Below are the code and all the weights of a small trained network. Each question names an input and a class and asks about switching units off, where a switched-off unit gives its printed mean instead of its output.

import numpy as np


def w(rows, s, z=0):
    codes = np.array(rows[::2]) - 128.0
    scale = np.full(codes.shape[1], s)
    scale[-1] = z or s
    return codes * scale


def f(y):
    return np.maximum(y, 0)


def log_softmax(a):
    a = a - a.max(-1, keepdims=True)
    return a - np.log(np.exp(a).sum(-1, keepdims=True))


def net(x, mask):
    res = np.array(x, float).reshape(1, 5) / 4 @ E
    y = f(res @ A[0][:, :-1].T + A[0][:, -1])
    res = res + np.where(mask, y, B[0][:, -1]) @ B[0][:, :-1]
    return log_softmax(res[-1] @ U[:, :-1].T + U[:, -1])


A, B = {}, {}
E = w([
[178,99,193,165,210,129,63,90,155],'x0',
[56,199,165,71,164,140,165,82,152],'x1',
[151,199,137,64,131,31,148,172,183],'x2',
[115,35,136,44,126,186,162,61,238],'x3',
[3,101,66,211,11,93,151,144,141],'x4',
],0.0063)
A[0] = w([
[94,157,108,235,79,56,112,169,103,147],'neuron 0',
[118,182,144,121,158,83,119,128,152,146],'neuron 1',
[164,105,152,88,171,127,121,105,199,123],'neuron 2',
[161,106,133,107,118,146,138,137,150,123],'neuron 3',
[134,113,147,128,122,165,129,117,120,135],'neuron 4',
[88,154,139,65,138,151,142,96,155,134],'neuron 5',
[83,109,134,176,98,125,139,119,128,169],'neuron 6',
[161,237,160,75,191,23,119,144,179,127],'neuron 7',
[196,177,163,180,229,119,98,127,65,147],'neuron 8',
[118,100,134,170,111,139,129,113,137,2],'neuron 9',
[153,234,157,84,183,131,137,134,51,136],'neuron 10',
[78,150,140,64,150,150,139,96,152,161],'neuron 11',
[135,108,113,148,123,155,103,121,131,32],'neuron 12',
[8,180,99,138,48,95,156,139,135,189],'neuron 13',
[162,163,148,166,201,116,99,121,95,130],'neuron 14',
[54,153,119,95,98,136,143,116,137,178],'neuron 15',
[67,162,134,32,154,155,152,86,178,130],'neuron 16',
[112,106,129,175,139,135,114,106,134,51],'neuron 17',
[152,120,144,103,166,129,118,108,174,128],'neuron 18',
[43,90,158,253,166,158,104,57,160,161],'neuron 19',
[85,152,136,63,142,150,145,95,159,132],'neuron 20',
[156,109,151,83,188,124,114,101,194,161],'neuron 21',
],0.013,0.0027)
B[0] = w([
[176,143,154,143,51,55,209,152,91,250],'neuron 0',
[142,135,149,98,133,73,158,142,113,178],'neuron 1',
[138,26,159,125,171,108,142,97,86,203],'neuron 2',
[161,128,87,128,83,46,108,43,147,155],'neuron 3',
[164,149,81,68,94,80,131,87,182,151],'neuron 4',
[148,177,181,110,142,163,142,122,152,187],'neuron 5',
[124,144,105,187,95,102,75,135,146,181],'neuron 6',
[33,232,217,130,124,22,171,155,140,249],'neuron 7',
[174,106,152,202,73,222,77,114,163,240],'neuron 8',
[70,163,138,148,162,139,117,137,110,145],'neuron 9',
[101,110,3,165,82,139,100,163,100,227],'neuron 10',
[166,166,170,91,119,152,147,120,168,192],'neuron 11',
[116,146,123,94,124,89,136,101,135,142],'neuron 12',
[173,66,137,239,47,108,120,172,76,250],'neuron 13',
[161,110,139,196,110,189,105,130,131,199],'neuron 14',
[166,149,135,132,92,164,158,162,104,185],'neuron 15',
[134,202,234,115,150,179,135,108,154,218],'neuron 16',
[72,150,139,128,154,154,125,136,131,150],'neuron 17',
[136,47,142,126,146,106,153,122,112,182],'neuron 18',
[34,128,114,183,160,134,30,92,191,213],'neuron 19',
[136,177,193,113,142,165,140,116,151,190],'neuron 20',
[174,30,150,100,156,81,137,103,111,212],'neuron 21',
],0.023,0.012)
U = w([
[170,56,34,78,153,107,135,115,75,87],'0',
[177,105,158,128,143,158,125,88,170,252],'1',
[149,120,112,179,72,106,140,187,81,121],'2',
[73,126,2,153,116,183,53,139,149,144],'3',
[109,128,97,105,176,150,151,175,94,13],'4',
[77,120,133,78,196,45,150,104,142,107],'5',
[121,215,128,50,136,113,201,162,128,109],'6',
],0.0076,0.0016)

Each question gives the input, the list of numbers given to net, and the class t.
The units are the neurons (one row each of A and B). Each row of codes is followed by its name. A weight is (code - 128) times the scale printed after its matrix; where a second scale follows, it is the last column's (A, B and U).
mask holds one flag per neuron, in row order. A switched-off neuron (its flag False) gives its mean, the last column of its row in B, instead of its output. The means were averaged over made-up inputs and are rounded, as every weight is.
A unit's drop is (log p(t) with every unit on - log p(t) with that unit switched off) / (log p(t) with every unit on - log p(t) with every unit switched off).
The circuit of an input: a set's keep is (log p(t) with only the set's units on - log p(t) with every unit switched off) / (log p(t) with every unit on - log p(t) with every unit switched off). Starting from the 12 units with the biggest drops (on a tie, the unit counted first), units are removed one at a time, each time the one whose removal leaves the highest keep (on an exact tie, the one counted first), for as long as the keep stays at least 0.8.
circuit, biggest first: the units of the circuit, biggest drop first
unit that matters most: the unit with the biggest drop
k most important neurons: the k neurons with the biggest drops, biggest first
drop when u is switched off: that unit's drop, to one decimal
input [-1,8,8,-6,-6], class 6: circuit, biggest first -> (neuron 7)
input [-5,-3,6,4,0], class 6: circuit, biggest first -> (neuron 8; neuron 10; neuron 14)
input [-8,-4,-7,6,-5], class 1: 3 most important neurons -> (neuron 7; neuron 10; neuron 0)
input [0,-4,-3,7,-3], class 5: 2 most important neurons -> (neuron 8; neuron 13)
input [-6,-6,-4,8,1], class 3: 2 most important neurons -> (neuron 0; neuron 7)
input [3,2,4,-1,-3], class 5: 3 most important neurons -> (neuron 7; neuron 13; neuron 0)
input [6,-3,4,8,-1], class 5: circuit, biggest first -> (neuron 8; neuron 13)
input [2,0,-1,4,5], class 3: circuit, biggest first -> (neuron 19; neuron 0)
input [-4,8,-2,4,5], class 1: 2 most important neurons -> (neuron 16; neuron 0)
input [-7,-7,-2,7,-4], class 0: 2 most important neurons -> (neuron 7; neuron 8)
input [-8,1,5,6,1], class 1: 3 most important neurons -> (neuron 13; neuron 7; neuron 0)
input [-7,-5,6,-2,-5], class 6: 2 most important neurons -> (neuron 13; neuron 7)
input [7,0,5,8,5], class 1: 2 most important neurons -> (neuron 7; neuron 16)
input [-2,-8,-8,-3,-5], class 1: unit that matters most -> neuron 10
input [4,8,2,-2,-2], class 6: 2 most important neurons -> (neuron 7; neuron 13)
input [-8,8,-3,3,2], class 1: 2 most important neurons -> (neuron 16; neuron 13)
input [1,6,-1,0,-2], class 1: 2 most important neurons -> (neuron 0; neuron 21)
input [-3,1,7,5,3], class 6: 2 most important neurons -> (neuron 8; neuron 16)
input [6,1,7,6,4], class 5: drop when neuron 8 is switched off -> 0.2
input [8,-5,-6,0,7], class 3: circuit, biggest first -> (neuron 19)
input [8,-6,7,7,-4], class 5: drop when neuron 7 is switched off -> 0.3
input [-3,2,4,7,-5], class 5: drop when neuron 13 is switched off -> 0.2
